Each row is followed by its class. Each block has new classes.
[ -7.4 -12.7  -4.3  40.3   3.0 -19.3  -6.5 -21.8  -2.6   9.9 -33.9   0.8
   9.5 -20.7   9.3   2.4  -4.5  -1.7   5.7   2.2  -4.3   5.8  -2.7   3.1
  16.6  15.5   4.5   0.4   1.4   0.1   0.9  -4.9   1.8  -4.3   6.4  21.8
  10.7 -20.3   2.7   6.9   5.1   8.1  11.0  -6.6] | (26)
[  5.3  -6.4 -54.5  25.9 -19.5 -12.2 -38.1   3.2  -0.8  14.1  24.9  -5.5
  12.6 -18.8  -6.6   3.5   2.6  -7.0  44.9   1.3   2.9   7.7  13.1  -5.6
  17.8   6.4 -13.0  -4.0   1.1  40.0  -5.5   2.1  16.0  11.8 -28.1  -9.2
 -22.2  -0.6  -6.2   0.3  -6.8  -1.9  -0.5   6.0] | (28)
[  4.6 -13.0 -51.5  -7.2 -23.1 -15.0  18.0   8.9   3.5 -11.6   1.3  15.1
   3.3 -25.2  -5.3  -4.9   3.0   9.6  -1.2   0.5   0.0   0.9   3.7  -8.7
  20.1   1.4 -10.1  -5.8  -6.1  -3.4  -4.1   3.8  25.1  -1.3  14.4  23.9
  17.8   2.9  -1.2   9.6  -6.4   5.4   2.4  -1.3] | (28)
[  2.4 -10.2 -11.2  18.4 -18.0   3.1  12.5  18.5  -5.6  11.0  21.5   0.0
  36.4 -20.0  -5.0   5.5  35.3   3.1   2.3   2.0  -2.8  -4.7  -8.5  -9.9
  10.2 -12.2 -16.0  -1.5   1.4   2.8  -7.7   2.1  -7.6  -4.3  12.3 -17.8
 -21.1 -11.1  -4.6   8.0   2.5   0.8  -0.8  -4.2] | (33)
[  9.4 -16.0 -11.1   6.1 -13.3  -9.7  -1.9  -1.6  -3.7  -6.3 -18.8  15.1
   7.5 -18.2   7.0 -11.5  -6.1  -0.4 -27.1   3.6   3.0   2.6  -5.2   6.3
  24.8 -12.9  11.9  -3.0   0.7   2.6   0.8  -1.8 -10.0  -7.3 -20.4  26.8
   4.2  17.9  -2.9   2.2  -9.5   7.0  11.7 -12.5] | (37)
[ -5.8 -11.4 -10.1  74.9   5.2 -13.4  15.4  -7.1  -8.6  46.1  10.9   3.3
  12.6 -31.3  11.4  -4.0 -31.6   2.4   7.6   0.5  -6.1   2.2   8.6  -7.1
  11.7  -8.4  16.4   0.5   7.3  31.0   0.8   0.3  10.8 -15.6 -22.3 -24.1
  30.4 -55.4  13.7  27.4  13.1   2.1  19.3 -10.7] | (45)
[  3.1 -10.2   2.4  18.8  -0.2 -10.5   1.2 -18.1  -5.8  20.0 -24.6   5.8
  -3.0 -15.3   2.2  -9.2 -21.5   0.7   6.8  -3.7   0.1  -3.5 -14.6  10.9
  10.7  13.8   5.6   4.1   0.5   6.6   3.8  -4.5 -11.3 -32.1  14.3  24.5
  22.1 -20.6  -8.7   7.4   8.3   8.9  11.1  -7.4] | (26)
[ -1.2 -12.1 -40.2  21.8 -17.4  -6.0  20.1   9.7  -4.7  -5.9  19.8  14.1
   4.2 -10.4  -2.9   6.3   6.5   1.8   3.6 -13.3 -10.7   7.7  -2.7  -9.3
  11.0  16.5 -15.9  -3.2 -17.2  -1.2  -0.5 -14.3  20.4   5.7  -4.2  -3.3
   8.0 -12.3   2.3  -8.2  -8.8   6.8  29.8  -1.0] | (28)
[  2.8 -16.8 -15.6  -9.9  -7.3  10.2  -4.3  -0.5   3.8   0.6 -22.6  -0.7
  15.5 -23.5  11.4  -2.6   2.3   1.4   7.0   4.6  -0.9  -8.1  -6.8  12.9
  14.6  -6.8   9.0   0.6   3.9  -0.3   8.5  -7.8 -21.0  -8.3 -44.4   6.8
 -18.8  33.9   9.0   0.1   1.0  -8.2   9.6  -7.6] | (37)
[ 10.0  -9.4 -40.3  15.2 -15.5  -2.0  12.1  -1.9   3.6   9.8  22.4  -0.6
   2.1  -5.9   0.7   5.3   5.6  -1.1   2.2   2.4   7.9   0.6  18.9  -7.1
  11.8  -6.0  22.6  -4.9  -1.0   9.2  -0.2  -0.6   3.9  -3.8 -39.3  -8.3
 -18.8   9.3  -1.6  -3.5 -13.7   4.3  -8.5   3.5] | (28)
[ -3.9 -17.1 -13.6  30.9  -0.1 -14.5  -4.6  -9.3 -10.6  13.8 -16.0   7.5
   8.5 -20.7   4.8 -16.4 -24.2   5.5   3.6   0.0   2.8   4.3   3.7   2.8
  11.2  -0.6   6.1  -5.2  -1.1   9.7   0.4  -4.9   8.2 -14.4   6.3  28.0
  37.4 -45.5   1.1  18.7   8.4   0.6  18.3 -15.3] | (26)
[ -2.4 -19.0  -4.9  30.7 -18.3   0.8   2.5  23.5  -9.8   2.1  23.8  16.1
   9.5 -19.8 -11.0   0.7  -2.8   0.3   6.3  -3.1   2.6   7.7 -17.0  -2.9
  14.4  -8.1  -5.5  -8.2  -4.0  -1.9  -7.2   2.1 -11.4  -5.6  14.1  -8.0
 -11.7 -13.9  -0.6   8.6  -4.6   6.3   4.7  -3.1] | (33)
[  4.9 -13.9 -14.6  40.0  19.4 -10.8  -2.0 -17.6  -0.7  10.6 -15.1   3.5
   1.8 -21.6   6.7  -2.6 -15.6   1.4   6.1   5.1  30.5  -6.5  -2.8   6.6
  11.2   5.6  20.0   0.4   4.7  17.0   2.3  -4.9  -8.2 -11.0  -5.7  14.0
   3.5 -19.0   0.4  13.5   5.1  -4.6  11.7  -4.4] | (26)
[ -7.1 -11.8  -4.4   5.5  -7.5   2.4   1.9  16.1  -2.2   7.6  23.4  12.9
  18.1 -20.2  -7.7   2.0   6.6  12.0  10.2  -8.2   7.4  -1.9 -24.6  -4.3
  -5.6 -35.5 -23.4  -4.7   4.3  -2.6 -16.5   0.7 -29.0  -8.8  36.8 -20.1
 -27.2  -2.5 -16.3  12.7  12.2   6.1   5.2  -5.2] | (33)
[  6.2  -5.7   8.1  26.0 -15.9 -11.9  18.8   7.7 -11.4  -0.9  -8.9   1.2
   3.8 -10.6 -17.5   2.4   3.0   0.2  -9.1   2.0   1.5   6.0 -13.4  -1.7
   7.9 -12.2  -6.5  -3.6   1.0  -4.1 -10.8  -5.3 -25.3 -17.0  23.2  10.4
 -11.0 -21.4  -8.6  13.3   3.9   1.2   6.7  -2.2] | (33)
[ -1.7 -29.5 -22.4  30.2 -24.0 -23.9  -1.4  39.3 -25.1  15.4  34.0  21.6
   3.2 -32.2  -5.0  -7.3 -16.4   7.6  19.9  -2.7   4.1   2.6 -36.0  -1.9
  40.3 -13.5 -14.0  -6.9   2.0   9.7 -14.1   9.7 -20.5 -12.3  45.5  -0.7
  -0.5 -21.2  -6.8  31.9   1.2   8.1  15.8 -11.6] | (33)
[  8.4 -12.0 -43.7  21.7 -22.1 -12.2  12.4 -10.9   5.4  -7.2  -6.8  -2.0
  16.3 -12.1   9.7  -0.3  -5.3  10.1   2.1   4.5 -11.8   9.8   5.2 -11.2
  18.9  27.8 -17.3  -6.0  -7.1   1.6   1.9  -4.1  37.3   5.4  15.3  10.6
   5.1 -10.6   1.5   1.3   0.2  11.3   1.2 -13.8] | (28)
[  4.4 -17.6 -45.6  35.9  -9.8  -7.8   9.6   6.2   3.6   9.8  21.7  10.8
  13.6 -19.0   7.1   0.8  -7.6   0.2  -3.2   3.0   7.8   9.5  20.3  -8.4
  12.9   7.9  -1.9  -4.6  -2.7  18.7   2.1   3.3  12.5   8.2 -11.3  -6.3
  -9.1  -9.9   2.7   8.6  -1.8  -4.4   7.1   1.4] | (28)
[ 16.3 -19.6 -51.1  48.9 -13.7 -11.6   1.3  -1.1   3.3   0.9  37.2   5.5
   8.8 -18.0   5.5 -13.2  -4.0  -0.4  10.7   5.5  -0.6  -2.8  14.4  -3.9
  16.4   4.3   2.3  -8.9  -6.7  16.5  -0.1   2.1   7.8   8.9 -21.7  -8.0
  -5.2   5.5  -1.2   9.9  -3.6  36.9 -12.3  13.2] | (28)
[  1.9  -9.2 -11.4  24.7  -9.7 -12.1 -15.8   2.8  -0.5  10.3 -17.3  -2.3
   9.5 -14.3  11.3  -5.5 -17.7   8.9  10.1   7.5  -7.4   1.3  -4.8   1.1
  18.6  14.7   9.4   0.6  -1.6  12.1  -3.3   2.6   3.0 -24.3  18.2  11.0
   4.9 -22.0  -5.5   8.8  -2.1   8.8  12.5  -4.9] | (26)
[  3.7 -14.2 -46.6  13.8 -40.4  -8.9  14.6  -9.8  -5.9  -2.0   3.0   9.5
   9.6 -17.8  -7.6  -1.2  -3.0  -1.9   0.6   0.8  -1.7  14.1   5.1   3.4
  12.0  21.8 -21.9  -1.9  -2.5  -7.5   6.0  -1.3  24.1   4.7   0.4  19.8
  16.8 -14.8   1.6   1.3   2.3   3.1   3.9  -6.8] | (28)
[ -2.0   2.9   2.7  25.9   3.8  -3.6   1.3   1.1 -14.3  11.0  20.2  -1.7
   0.1  -8.4  -0.4   0.3 -13.2   1.0  -0.3  -2.4  -1.7   1.9   2.4  -5.8
  -2.1  11.8  -8.2  -2.9   0.0  -8.9   4.1  -4.4 -10.8  -8.8  23.7 -29.7
  23.6 -48.2   9.2  13.3   1.9 -10.1 -29.7  -6.5] | (45)
[  2.6   0.7 -15.0  46.9   1.7 -15.4   9.8   9.1   7.6  26.1  40.9  15.4
   1.3 -13.8   4.2 -10.6  -4.3  -1.8   7.5  -3.6   0.1   0.5   6.1 -16.3
  -6.1  -9.9  -5.3  -0.8   0.8   6.5  -5.4   2.3  -6.9  -4.0  14.7 -21.4
  17.6 -41.1  13.1  17.7   1.5  -2.9  10.8  -9.2] | (45)
[ 15.4 -16.9 -13.1  30.2 -22.5  -0.2  10.8   8.6   5.7  -4.9  16.6  10.3
  10.9 -12.4  -4.7   0.1   9.6   9.0  -9.3  10.7  -4.0  14.8  -2.1 -10.5
   9.5   3.4 -19.3  -2.4   2.4   2.0   5.7  -1.1   4.5   6.9   8.3   0.2
 -10.3   5.3   6.1   4.6 -17.6   5.4  -4.1   3.3] | (28)
[ -2.2  -0.1  -7.3  -3.9   1.7   3.7  -0.5 -12.4  -3.9  -2.7 -29.1   3.4
   9.1 -16.7   2.6  -1.1  -4.6  -1.0   8.3   0.3  -2.8   6.3  -1.0  12.4
   8.4 -12.4  -0.4   4.0  -1.0 -19.2  10.6 -12.1  -7.1  -0.2 -34.9   9.0
   6.4  23.1   9.1 -17.2  -1.6  -4.2   9.4  -3.0] | (37)
